Here is a tiny trained network, its code and every weight. The questions are about switching its units off for an input and a target symbol, where a switched-off unit gives its printed mean instead of its output.

import numpy as np


def w(rows, s, z=0):
    codes = np.array(rows[::2]) - 128.0
    scale = np.full(codes.shape[1], s)
    scale[-1] = z or s
    return codes * scale


def f(y):
    return y / 2 * (1 + np.tanh(0.7978845608 * (y + 0.044715 * y**3)))


def softmax(a):
    e = np.exp(a - a.max(-1, keepdims=True))
    return e / e.sum(-1, keepdims=True)


def log_softmax(a):
    a = a - a.max(-1, keepdims=True)
    return a - np.log(np.exp(a).sum(-1, keepdims=True))


def net(x, mask):
    ids = ['ΓΠΣβζημω'.index(c) for c in x.split()]
    T = len(ids)
    res = E[ids] + P[:T]
    r = res
    for j in range(3):
        rows = slice(2 * j, 2 * j + 2)
        q, k, v = (r @ M[0][rows].T for M in (Q, K, V))
        z = softmax(np.where(np.tri(T) > 0, q @ k.T / 2**0.5, -1e9)) @ v
        o = O[0][rows]
        res = res + np.where(mask[j], z, o[:, -1]) @ o[:, :-1]
    y = f(res @ A[0][:, :-1].T + A[0][:, -1])
    res = res + np.where(mask[3:11], y, B[0][:, -1]) @ B[0][:, :-1]
    return log_softmax(res[-1] @ U[:, :-1].T + U[:, -1])


Q, K, V, O, A, B = {}, {}, {}, {}, {}, {}
E = w([
[137,144,99],'Γ',
[108,100,104],'Π',
[96,167,182],'Σ',
[56,81,164],'β',
[239,16,120],'ζ',
[95,201,171],'η',
[127,254,69],'μ',
[60,119,11],'ω',
],0.018)
P = w([
[236,186,119],'0',
[179,193,147],'1',
[152,201,143],'2',
[107,205,154],'3',
[67,207,155],'4',
[39,210,146],'5',
[1,219,134],'6',
],0.0067)
Q[0] = w([
[251,129,166],'H0',
[170,51,93],'H0',
[180,73,120],'H1',
[125,31,200],'H1',
[171,179,150],'H2',
[93,44,123],'H2',
],0.017)
K[0] = w([
[218,83,138],'H0',
[223,88,159],'H0',
[105,232,77],'H1',
[149,253,215],'H1',
[156,242,215],'H2',
[170,71,89],'H2',
],0.012)
V[0] = w([
[21,10,161],'H0',
[169,63,227],'H0',
[171,156,132],'H1',
[229,106,176],'H1',
[91,46,65],'H2',
[38,222,128],'H2',
],0.012)
O[0] = w([
[226,44,211,44],'H0',
[21,7,15,2],'H0',
[87,170,94,151],'H1',
[78,78,1,152],'H1',
[186,243,81,95],'H2',
[111,34,62,187],'H2',
],0.0066,0.0094)
A[0] = w([
[184,142,38,37],'N0',
[106,146,181,82],'N1',
[99,140,192,79],'N2',
[162,74,131,247],'N3',
[70,53,90,168],'N4',
[116,124,181,65],'N5',
[110,174,159,88],'N6',
[90,4,116,2],'N7',
],0.014,0.0058)
B[0] = w([
[240,29,157,220],'N0',
[111,139,63,182],'N1',
[214,165,61,183],'N2',
[177,2,149,171],'N3',
[62,69,243,255],'N4',
[136,167,103,151],'N5',
[58,142,199,248],'N6',
[220,189,38,191],'N7',
],0.0067,0.0066)
U = w([
[97,129,63,254],'Γ',
[61,187,66,134],'Π',
[56,127,173,103],'Σ',
[134,174,170,94],'β',
[147,106,133,252],'ζ',
[57,129,153,13],'η',
[111,167,1,104],'μ',
[154,170,30,103],'ω',
],0.0098,0.0024)

Each question gives the input, a string of symbols that net reads in full, and the target symbol t.
The units are the heads (2 rows each of Q, K, V and O) and the neurons (one row each of A and B). Each row of codes is followed by its name. A weight is (code - 128) times the scale printed after its matrix; where a second scale follows, it is the last column's (O, A, B and U).
mask holds one flag per unit, heads first, then neurons. A switched-off unit (its flag False) gives its mean, the last column of its rows in O or B, instead of its output. The means were averaged over made-up inputs and are rounded, as every weight is.
A unit's drop is (log p(t) with every unit on - log p(t) with that unit switched off) / (log p(t) with every unit on - log p(t) with every unit switched off).
The circuit of an input: a set's keep is (log p(t) with only the set's units on - log p(t) with every unit switched off) / (log p(t) with every unit on - log p(t) with every unit switched off). Starting from all 11 units, units are removed one at a time, each time the one whose removal leaves the highest keep (on an exact tie, the one counted first), for as long as the keep stays at least 0.8.
units of the circuit, in order: the units of the circuit, biggest drop first
most important unit: the unit with the biggest drop
k most important neurons: the k neurons with the biggest drops, biggest first
which heads matter: for each layer, one digit per head in row order, 1 if its drop is at least 0.15 and else 0, layers parted by /
drop of u: that unit's drop, to one decimal
input Γ Γ Σ β ω β Σ, target β: units of the circuit, in order	(H0)
input Γ Π Σ β Π, target ζ: units of the circuit, in order	(H0 N3)
input Σ ω ζ β, target β: 2 most important neurons	(N6 N2)
input ζ Π Σ η Π, target Π: units of the circuit, in order	(H2 N0 H1)
input ω β Γ Σ μ Σ, target Π: units of the circuit, in order	(H0 N1)
input ζ ω β Σ μ Γ ω, target ω: 2 most important neurons	(N4 N0)
input Γ β Γ β Γ, target ζ: which heads matter	110
input μ Σ β β, target ζ: units of the circuit, in order	(H0 N7)
input β μ μ Π Π, target Π: units of the circuit, in order	(H0 N0)
input Γ Γ η Γ Γ, target Σ: which heads matter	101
input Π ζ η η ω, target ω: which heads matter	111
input η η Π η Γ, target Σ: units of the circuit, in order	(H2 N4)
input μ Σ Σ ω Σ Π, target β: units of the circuit, in order	(H1 H0)
input Γ Σ ω β β Π, target ζ: most important unit	H0
input ω η ζ Π β, target β: 2 most important neurons	(N2 N6)
input β β Σ Σ, target ζ: 3 most important neurons	(N7 N3 N6)
input β Π μ η, target Π: 2 most important neurons	(N4 N0)
input η ζ Γ, target Γ: drop of H0	0.2
input μ Σ η, target Π: drop of H0	0.8
input Γ Σ η β β μ β, target Π: drop of H0	0.2
input η ω μ, target β: most important unit	H1
